Below is a small trained network, with its code and all its weights. Each question gives an input and a class and asks what happens when units are switched off, that is, made to give their printed mean instead of their output.

import numpy as np


def w(rows, s, z=0):
    codes = np.array(rows[::2]) - 128.0
    scale = np.full(codes.shape[1], s)
    scale[-1] = z or s
    return codes * scale


def norm(h):
    return h / np.sqrt((h * h).mean(-1, keepdims=True) + 1e-5)


def f(y):
    return np.maximum(y, 0)


def log_softmax(a):
    a = a - a.max(-1, keepdims=True)
    return a - np.log(np.exp(a).sum(-1, keepdims=True))


def net(x, mask):
    res = np.array(x, float).reshape(1, 4) / 4 @ E
    u = 0
    for l in range(4):
        y = f(norm(res) @ A[l][:, :-1].T + A[l][:, -1])
        res = res + np.where(mask[u : u + 8], y, B[l][:, -1]) @ B[l][:, :-1]
        u += 8
    return log_softmax(norm(res)[-1] @ U[:, :-1].T + U[:, -1])


A, B = {}, {}
E = w([
[7,85,218,134,129,164,105],'x0',
[158,190,139,151,142,160,54],'x1',
[87,74,130,254,232,119,74],'x2',
[162,81,161,167,102,232,167],'x3',
],0.0072)
A[0] = w([
[92,126,133,70,98,138,159,38],'0.n1',
[156,147,165,81,91,194,103,40],'0.n2',
[242,131,142,80,74,191,185,246],'0.n3',
[124,140,100,145,168,59,69,128],'0.n4',
[248,140,83,58,111,61,201,109],'0.n5',
[100,110,111,158,161,70,203,46],'0.n6',
[75,132,155,27,89,134,47,58],'0.n7',
[240,136,131,226,160,160,78,4],'0.n8',
],0.012,0.0014)
B[0] = w([
[167,142,107,72,101,118,85,170],'0.n1',
[151,110,115,155,107,140,185,175],'0.n2',
[203,168,128,103,69,169,119,234],'0.n3',
[175,99,155,54,127,117,53,184],'0.n4',
[137,150,166,144,100,131,252,254],'0.n5',
[134,58,122,109,108,105,123,172],'0.n6',
[73,187,142,147,134,119,154,187],'0.n7',
[105,102,52,137,161,183,58,206],'0.n8',
],0.018,0.011)
A[1] = w([
[140,98,113,197,120,196,141,104],'1.n1',
[230,147,98,127,183,154,59,118],'1.n2',
[137,108,106,186,155,166,195,112],'1.n3',
[155,147,86,207,222,33,86,108],'1.n4',
[181,159,2,76,111,125,175,153],'1.n5',
[205,96,120,147,169,67,188,118],'1.n6',
[165,184,81,115,81,241,135,34],'1.n7',
[120,240,128,134,182,85,159,2],'1.n8',
],0.012,0.0036)
B[1] = w([
[126,55,80,120,190,231,101,195],'1.n1',
[125,97,65,199,189,109,80,206],'1.n2',
[135,68,114,137,107,160,40,175],'1.n3',
[182,129,154,102,73,220,11,156],'1.n4',
[137,101,217,173,96,122,200,246],'1.n5',
[124,72,176,59,68,176,85,172],'1.n6',
[125,114,33,223,114,135,221,254],'1.n7',
[86,179,164,129,170,210,55,159],'1.n8',
],0.011,0.0092)
A[2] = w([
[66,122,43,106,184,3,145,3],'2.n1',
[36,201,208,114,149,143,150,36],'2.n2',
[141,183,212,87,10,137,136,141],'2.n3',
[112,118,119,112,173,123,165,106],'2.n4',
[71,190,157,111,146,156,126,41],'2.n5',
[105,203,159,17,121,67,61,149],'2.n6',
[9,137,51,126,136,49,197,97],'2.n7',
[92,99,104,114,207,151,117,184],'2.n8',
],0.012,0.0022)
B[2] = w([
[226,97,121,106,71,120,66,140],'2.n1',
[84,180,181,152,237,222,127,171],'2.n2',
[13,102,222,70,202,68,123,255],'2.n3',
[113,120,139,147,89,147,95,130],'2.n4',
[41,127,96,138,163,105,190,152],'2.n5',
[144,156,7,166,124,187,57,178],'2.n6',
[169,148,126,100,162,125,55,146],'2.n7',
[126,85,191,96,92,117,109,194],'2.n8',
],0.012,0.01)
A[3] = w([
[82,151,148,176,113,94,137,115],'3.n1',
[126,35,155,146,83,189,164,198],'3.n2',
[172,149,188,93,69,79,207,8],'3.n3',
[173,125,171,90,105,102,184,185],'3.n4',
[195,254,152,84,51,108,179,93],'3.n5',
[104,172,108,175,122,139,163,93],'3.n6',
[128,131,120,185,181,151,104,40],'3.n7',
[149,83,126,227,133,110,136,142],'3.n8',
],0.016,0.0016)
B[3] = w([
[184,195,175,114,77,171,102,144],'3.n1',
[99,144,145,104,94,120,185,247],'3.n2',
[122,43,224,78,54,105,125,223],'3.n3',
[58,63,164,179,94,165,86,200],'3.n4',
[60,2,157,39,147,44,106,211],'3.n5',
[119,92,60,149,118,177,144,161],'3.n6',
[182,170,136,25,91,37,178,173],'3.n7',
[160,210,188,166,109,44,124,173],'3.n8',
],0.016,0.015)
U = w([
[197,143,44,207,79,163,191,138],'0',
[167,170,128,181,147,52,146,23],'1',
[49,215,148,113,177,161,126,129],'2',
[161,91,86,107,126,134,8,191],'3',
[134,156,93,135,145,101,157,2],'4',
[90,61,192,98,51,128,171,187],'5',
],0.016,0.0067)

Each question gives the input, the list of numbers given to net, and the class t.
The units are the neurons (one row each of A and B). Each row of codes is followed by its name. A weight is (code - 128) times the scale printed after its matrix; where a second scale follows, it is the last column's (A, B and U).
mask holds one flag per neuron, layer by layer. A switched-off neuron (its flag False) gives its mean, the last column of its row in B, instead of its output. The means were averaged over made-up inputs and are rounded, as every weight is.
A unit's drop is (log p(t) with every unit on - log p(t) with that unit switched off) / (log p(t) with every unit on - log p(t) with every unit switched off).
The circuit of an input: a set's keep is (log p(t) with only the set's units on - log p(t) with every unit switched off) / (log p(t) with every unit on - log p(t) with every unit switched off). Starting from the 12 units with the biggest drops (on a tie, the unit counted first), units are removed one at a time, each time the one whose removal leaves the highest keep (on an exact tie, the one counted first), for as long as the keep stays at least 0.8.
circuit, biggest first: the units of the circuit, biggest drop first
top k neurons: the k neurons with the biggest drops, biggest first
top k neurons in layer l: the k neurons of layer l with the biggest drops, biggest first
drop of u: that unit's drop, to one decimal
input [1,4,5,8], class 3: circuit, biggest first : 0.n5, 0.n8
input [3,8,1,2], class 0: circuit, biggest first : 3.n5, 3.n3, 1.n7
input [8,2,3,-6], class 2: top 2 neurons : 0.n7, 0.n8
input [3,-8,-6,-7], class 2: top 4 neurons in layer 0 : 0.n7, 0.n3, 0.n2, 0.n4
input [-3,-1,3,4], class 0: top 2 neurons : 3.n5, 2.n3
input [-8,5,-1,3], class 0: top 2 neurons : 0.n8, 1.n7
input [-1,7,-5,-8], class 2: top neuron : 0.n7
input [8,5,4,0], class 2: top 2 neurons : 0.n3, 3.n3
input [-3,1,4,5], class 3: top 2 neurons : 0.n8, 0.n5
input [-4,-6,6,-7], class 3: top 2 neurons in layer 0 : 0.n4, 0.n5
input [-6,7,1,-3], class 1: top 2 neurons : 3.n8, 0.n4
input [2,7,-7,-6], class 2: top 3 neurons : 0.n7, 1.n8, 2.n2
input [2,4,-3,7], class 0: top 2 neurons : 0.n5, 1.n7
input [-4,7,-2,2], class 0: top neuron : 0.n8
input [8,7,2,1], class 2: top 2 neurons in layer 0 : 0.n3, 0.n7
input [8,6,3,-8], class 2: top 2 neurons in layer 0 : 0.n7, 0.n8
input [1,8,5,5], class 3: drop of 0.n5 : 0.1
input [6,-3,-1,1], class 2: drop of 0.n3 : 0.8
input [5,6,7,4], class 3: drop of 0.n5 : 0.6
input [-6,5,1,4], class 0: top neuron : 0.n8
